Below are the code and all the weights of a small trained network. Each question names an input and a class and asks about switching units off, where a switched-off unit gives its printed mean instead of its output.

import numpy as np


def w(rows, s, z=0):
    codes = np.array(rows[::2]) - 128.0
    scale = np.full(codes.shape[1], s)
    scale[-1] = z or s
    return codes * scale


def norm(h):
    return h / np.sqrt((h * h).mean(-1, keepdims=True) + 1e-5)


def f(y):
    return np.maximum(y, 0)


def log_softmax(a):
    a = a - a.max(-1, keepdims=True)
    return a - np.log(np.exp(a).sum(-1, keepdims=True))


def net(x, mask):
    res = np.array(x, float).reshape(1, 5) / 4 @ E
    u = 0
    for l in range(4):
        y = f(norm(res) @ A[l][:, :-1].T + A[l][:, -1])
        res = res + np.where(mask[u : u + 7], y, B[l][:, -1]) @ B[l][:, :-1]
        u += 7
    return log_softmax(norm(res)[-1] @ U[:, :-1].T + U[:, -1])


A, B = {}, {}
E = w([
[72,187,110,59,223,111],'x0',
[61,190,148,228,127,78],'x1',
[209,1,53,113,234,99],'x2',
[44,21,91,77,143,201],'x3',
[80,139,141,137,131,41],'x4',
],0.0098)
A[0] = w([
[217,95,121,203,149,154,104],'L0N0',
[163,174,114,66,183,131,56],'L0N1',
[136,121,117,143,91,171,77],'L0N2',
[92,4,107,113,161,224,35],'L0N3',
[178,117,126,137,138,109,103],'L0N4',
[172,141,133,108,152,22,2],'L0N5',
[168,139,119,73,172,155,41],'L0N6',
],0.026,0.0054)
B[0] = w([
[203,160,82,148,96,106,191],'L0N0',
[89,128,202,97,152,158,170],'L0N1',
[115,166,142,124,121,139,155],'L0N2',
[144,3,101,75,165,186,255],'L0N3',
[142,155,99,138,151,150,158],'L0N4',
[117,137,121,131,226,128,173],'L0N5',
[121,116,128,72,84,131,171],'L0N6',
],0.032,0.021)
A[1] = w([
[134,85,142,116,81,99,52],'L1N0',
[93,23,191,123,85,62,251],'L1N1',
[141,7,86,109,70,138,79],'L1N2',
[97,126,203,100,35,210,150],'L1N3',
[56,130,141,196,166,116,224],'L1N4',
[6,117,126,165,148,20,117],'L1N5',
[145,78,183,173,69,196,40],'L1N6',
],0.02,0.0016)
B[1] = w([
[155,140,150,157,180,151,145],'L1N0',
[211,86,182,199,151,180,178],'L1N1',
[110,146,100,127,182,254,254],'L1N2',
[89,134,213,109,42,96,197],'L1N3',
[192,157,102,146,150,170,167],'L1N4',
[190,113,73,165,146,108,166],'L1N5',
[100,169,143,77,127,122,170],'L1N6',
],0.026,0.017)
A[2] = w([
[252,155,90,185,105,77,162],'L2N0',
[95,129,140,131,76,90,18],'L2N1',
[155,123,82,171,101,74,119],'L2N2',
[135,215,114,174,100,176,252],'L2N3',
[127,85,137,137,149,100,16],'L2N4',
[220,107,123,72,82,136,108],'L2N5',
[123,112,110,105,124,93,75],'L2N6',
],0.024,0.0023)
B[2] = w([
[48,55,46,245,19,2,249],'L2N0',
[92,53,193,136,113,3,151],'L2N1',
[181,143,103,150,153,52,167],'L2N2',
[195,214,185,142,26,82,197],'L2N3',
[146,155,133,160,152,210,134],'L2N4',
[241,132,189,198,185,227,206],'L2N5',
[166,202,102,35,108,107,128],'L2N6',
],0.015,0.016)
A[3] = w([
[123,202,72,187,81,188,110],'L3N0',
[127,110,64,96,148,95,53],'L3N1',
[111,156,133,130,95,116,57],'L3N2',
[142,26,52,77,78,172,68],'L3N3',
[75,132,136,61,133,176,86],'L3N4',
[99,36,34,103,146,188,62],'L3N5',
[57,140,114,141,249,55,2],'L3N6',
],0.02,0.0024)
B[3] = w([
[135,212,187,118,167,89,167],'L3N0',
[108,59,117,170,65,151,146],'L3N1',
[98,103,150,129,153,44,146],'L3N2',
[88,109,99,167,251,107,232],'L3N3',
[99,181,119,86,94,97,192],'L3N4',
[121,223,43,98,180,138,253],'L3N5',
[214,44,90,112,51,240,160],'L3N6',
],0.021,0.017)
U = w([
[192,162,107,196,82,39,176],'0',
[48,155,252,37,62,90,6],'1',
[177,86,98,59,224,229,234],'2',
],0.011,0.0021)

Each question gives the input, the list of numbers given to net, and the class t.
The units are the neurons (one row each of A and B). Each row of codes is followed by its name. A weight is (code - 128) times the scale printed after its matrix; where a second scale follows, it is the last column's (A, B and U).
mask holds one flag per neuron, layer by layer. A switched-off neuron (its flag False) gives its mean, the last column of its row in B, instead of its output. The means were averaged over made-up inputs and are rounded, as every weight is.
A unit's drop is (log p(t) with every unit on - log p(t) with that unit switched off) / (log p(t) with every unit on - log p(t) with every unit switched off).
The circuit of an input: a set's keep is (log p(t) with only the set's units on - log p(t) with every unit switched off) / (log p(t) with every unit on - log p(t) with every unit switched off). Starting from the 12 units with the biggest drops (on a tie, the unit counted first), units are removed one at a time, each time the one whose removal leaves the highest keep (on an exact tie, the one counted first), for as long as the keep stays at least 0.8.
circuit, biggest first: the units of the circuit, biggest drop first
k most important neurons: the k neurons with the biggest drops, biggest first
k most important neurons of layer l: the k neurons of layer l with the biggest drops, biggest first
drop of u: that unit's drop, to one decimal
input [3,3,-7,-1,1], class 0: 2 most important neurons -> [L0N3 L0N6]
input [3,1,-8,8,2], class 1: circuit, biggest first -> [L0N3 L0N5 L1N3]
input [-2,5,-7,-3,-4], class 1: circuit, biggest first -> [L0N3 L0N0 L1N3]
input [-3,3,-8,4,-7], class 1: most important neuron -> [L0N3]
input [-5,-2,-8,5,8], class 1: circuit, biggest first -> [L0N3 L1N3]
input [-6,3,-5,7,6], class 1: circuit, biggest first -> [L0N3 L1N3]
input [7,-2,-2,-2,3], class 1: 2 most important neurons -> [L0N1 L0N3]
input [3,5,0,2,-3], class 0: 2 most important neurons -> [L0N3 L0N6]
input [-5,6,-8,1,-1], class 1: 3 most important neurons -> [L0N5 L0N3 L1N3]
input [-2,-2,1,-6,5], class 0: 2 most important neurons -> [L0N3 L1N2]
input [3,-1,-1,-1,-8], class 1: 2 most important neurons of layer 0 -> [L0N1 L0N3]
input [-3,-7,-7,-2,-7], class 1: drop of L0N3 -> 0.2
input [3,6,-4,-6,6], class 0: drop of L0N6 -> 0.0
input [3,8,-8,-4,5], class 0: drop of L0N3 -> 1.3
input [2,-7,-5,1,1], class 1: most important neuron of layer 0 -> [L0N3]
